Here is a tiny trained network, its code and every weight. The questions are about switching its units off for an input and a target symbol, where a switched-off unit gives its printed mean instead of its output.

import numpy as np


def w(rows, s, z=0):
    codes = np.array(rows[::2]) - 128.0
    scale = np.full(codes.shape[1], s)
    scale[-1] = z or s
    return codes * scale


def norm(h):
    return h / np.sqrt((h * h).mean(-1, keepdims=True) + 1e-5)


def softmax(a):
    e = np.exp(a - a.max(-1, keepdims=True))
    return e / e.sum(-1, keepdims=True)


def log_softmax(a):
    a = a - a.max(-1, keepdims=True)
    return a - np.log(np.exp(a).sum(-1, keepdims=True))


def net(x, mask):
    ids = ['δζηθλξπστφψ'.index(c) for c in x.split()]
    T = len(ids)
    res = E[ids] + P[:T]
    u = 0
    for l in range(2):
        r = norm(res)
        for j in range(3):
            rows = slice(2 * j, 2 * j + 2)
            q, k, v = (r @ M[l][rows].T for M in (Q, K, V))
            z = softmax(np.where(np.tri(T) > 0, q @ k.T / 2**0.5, -1e9)) @ v
            o = O[l][rows]
            res = res + np.where(mask[u + j], z, o[:, -1]) @ o[:, :-1]
        u += 3
    return log_softmax(norm(res)[-1] @ U[:, :-1].T + U[:, -1])


Q, K, V, O = {}, {}, {}, {}
E = w([
[141,131,155,37,146],'δ',
[83,148,121,158,144],'ζ',
[188,189,168,194,48],'η',
[189,6,111,126,177],'θ',
[114,121,148,66,129],'λ',
[185,226,201,103,161],'ξ',
[170,68,119,114,109],'π',
[225,118,123,67,179],'σ',
[43,94,83,126,222],'τ',
[122,37,137,196,74],'φ',
[162,162,191,218,198],'ψ',
],0.015)
P = w([
[32,230,229,101,147],'0',
[6,229,166,79,159],'1',
[7,231,87,90,154],'2',
[23,213,61,115,141],'3',
[21,204,69,109,131],'4',
[57,189,74,122,117],'5',
[63,180,74,113,108],'6',
[64,162,73,108,95],'7',
[66,169,98,126,105],'8',
],0.0024)
Q[0] = w([
[126,151,161,152,27],'L0H1',
[118,1,130,174,115],'L0H1',
[253,100,152,133,120],'L0H2',
[126,58,40,142,112],'L0H2',
[133,145,81,188,151],'L0H3',
[75,224,194,86,141],'L0H3',
],0.008)
K[0] = w([
[169,193,143,72,108],'L0H1',
[195,24,101,162,93],'L0H1',
[44,122,146,165,66],'L0H2',
[79,57,104,59,66],'L0H2',
[86,180,152,165,83],'L0H3',
[254,171,143,139,51],'L0H3',
],0.007)
V[0] = w([
[178,133,120,154,83],'L0H1',
[127,1,147,162,254],'L0H1',
[56,83,157,199,64],'L0H2',
[45,69,54,62,71],'L0H2',
[133,100,228,90,58],'L0H3',
[115,124,79,136,52],'L0H3',
],0.0062)
O[0] = w([
[204,184,160,89,95,39],'L0H1',
[139,94,3,100,196,201],'L0H1',
[28,153,109,212,112,82],'L0H2',
[49,208,150,114,114,159],'L0H2',
[77,152,74,195,148,251],'L0H3',
[84,196,111,79,150,54],'L0H3',
],0.0062,0.0019)
Q[1] = w([
[170,155,211,118,186],'L1H1',
[84,73,55,64,210],'L1H1',
[33,193,163,96,182],'L1H2',
[49,230,210,94,204],'L1H2',
[2,59,27,197,71],'L1H3',
[29,97,163,119,202],'L1H3',
],0.0085)
K[1] = w([
[71,161,161,124,169],'L1H1',
[193,82,73,252,55],'L1H1',
[154,158,159,105,191],'L1H2',
[192,161,248,16,167],'L1H2',
[3,58,52,223,112],'L1H3',
[43,151,112,29,178],'L1H3',
],0.0062)
V[1] = w([
[131,186,93,68,162],'L1H1',
[124,10,110,83,41],'L1H1',
[74,165,174,253,214],'L1H2',
[112,64,116,100,71],'L1H2',
[160,200,112,166,167],'L1H3',
[58,114,108,93,101],'L1H3',
],0.006)
O[1] = w([
[173,77,204,133,133,108],'L1H1',
[120,253,122,35,37,252],'L1H1',
[186,95,110,84,42,165],'L1H2',
[95,28,185,186,120,185],'L1H2',
[108,175,132,54,153,57],'L1H3',
[186,92,165,186,177,237],'L1H3',
],0.0062,0.0015)
U = w([
[76,179,76,66,118,213],'δ',
[148,81,128,66,75,138],'ζ',
[162,206,177,185,49,179],'η',
[160,12,48,94,174,135],'θ',
[52,195,159,80,134,88],'λ',
[217,210,213,99,182,3],'ξ',
[59,90,51,93,201,128],'π',
[53,84,235,132,160,151],'σ',
[200,101,138,51,162,223],'τ',
[57,37,77,187,19,81],'φ',
[210,115,159,223,219,82],'ψ',
],0.011,0.004)

Each question gives the input, a string of symbols that net reads in full, and the target symbol t.
The units are the heads (2 rows each of Q, K, V and O). Each row of codes is followed by its name. A weight is (code - 128) times the scale printed after its matrix; where a second scale follows, it is the last column's (O and U).
mask holds one flag per head, layer by layer. A switched-off head (its flag False) gives its mean, the last column of its rows in O, instead of its output. The means were averaged over made-up inputs and are rounded, as every weight is.
A unit's drop is (log p(t) with every unit on - log p(t) with that unit switched off) / (log p(t) with every unit on - log p(t) with every unit switched off).
The circuit of an input: a set's keep is (log p(t) with only the set's units on - log p(t) with every unit switched off) / (log p(t) with every unit on - log p(t) with every unit switched off). Starting from all 6 units, units are removed one at a time, each time the one whose removal leaves the highest keep (on an exact tie, the one counted first), for as long as the keep stays at least 0.8.
units of the circuit, in order: the units of the circuit, biggest drop first
unit that matters most: the unit with the biggest drop
which heads matter: for each layer, one digit per head in row order, 1 if its drop is at least 0.15 and else 0, layers parted by /
drop when u is switched off: that unit's drop, to one decimal
input λ ψ λ δ, target θ: which heads matter	010 / 100
input λ λ π, target π: which heads matter	111 / 111
input ζ ψ η τ, target θ: units of the circuit, in order	[L1H2, L1H1]
input σ ψ ζ τ, target θ: which heads matter	010 / 000
input π δ η φ λ π θ λ, target λ: units of the circuit, in order	[L0H1, L1H2, L1H1]
input ψ ψ π λ, target θ: units of the circuit, in order	[L0H2]
input ζ ζ ζ, target φ: units of the circuit, in order	[L1H2, L1H1, L0H1]
input ζ π η π ζ η η λ, target σ: units of the circuit, in order	[L0H1, L1H1]
input η λ η π η λ δ, target σ: which heads matter	100 / 110
input λ λ λ ζ θ λ η λ ζ, target σ: units of the circuit, in order	[L0H1, L1H1, L0H2]
input ζ σ φ θ σ, target δ: units of the circuit, in order	[L1H1, L0H2]
input φ λ ζ η ψ ζ λ, target θ: units of the circuit, in order	[L0H2, L1H1]
input ζ σ ζ π, target ζ: which heads matter	001 / 000
input φ η θ σ λ, target τ: unit that matters most	L0H2
input τ η λ, target π: which heads matter	001 / 100
input π φ λ η η δ θ λ δ, target σ: units of the circuit, in order	[L0H1, L1H2]
input ξ ψ π σ π, target π: units of the circuit, in order	[L1H2, L0H1, L0H2]
input ψ φ ξ λ φ ζ ζ ζ, target φ: units of the circuit, in order	[L0H2, L1H2, L0H1]
input τ λ λ π, target τ: which heads matter	100 / 100
input η λ π θ σ π δ λ λ, target σ: unit that matters most	L1H2
input σ λ λ τ λ σ π, target τ: drop when L1H1 is switched off	0.1
input π π δ φ π, target φ: drop when L0H2 is switched off	0.9
input ζ π λ φ π σ, target δ: drop when L0H1 is switched off	0.0
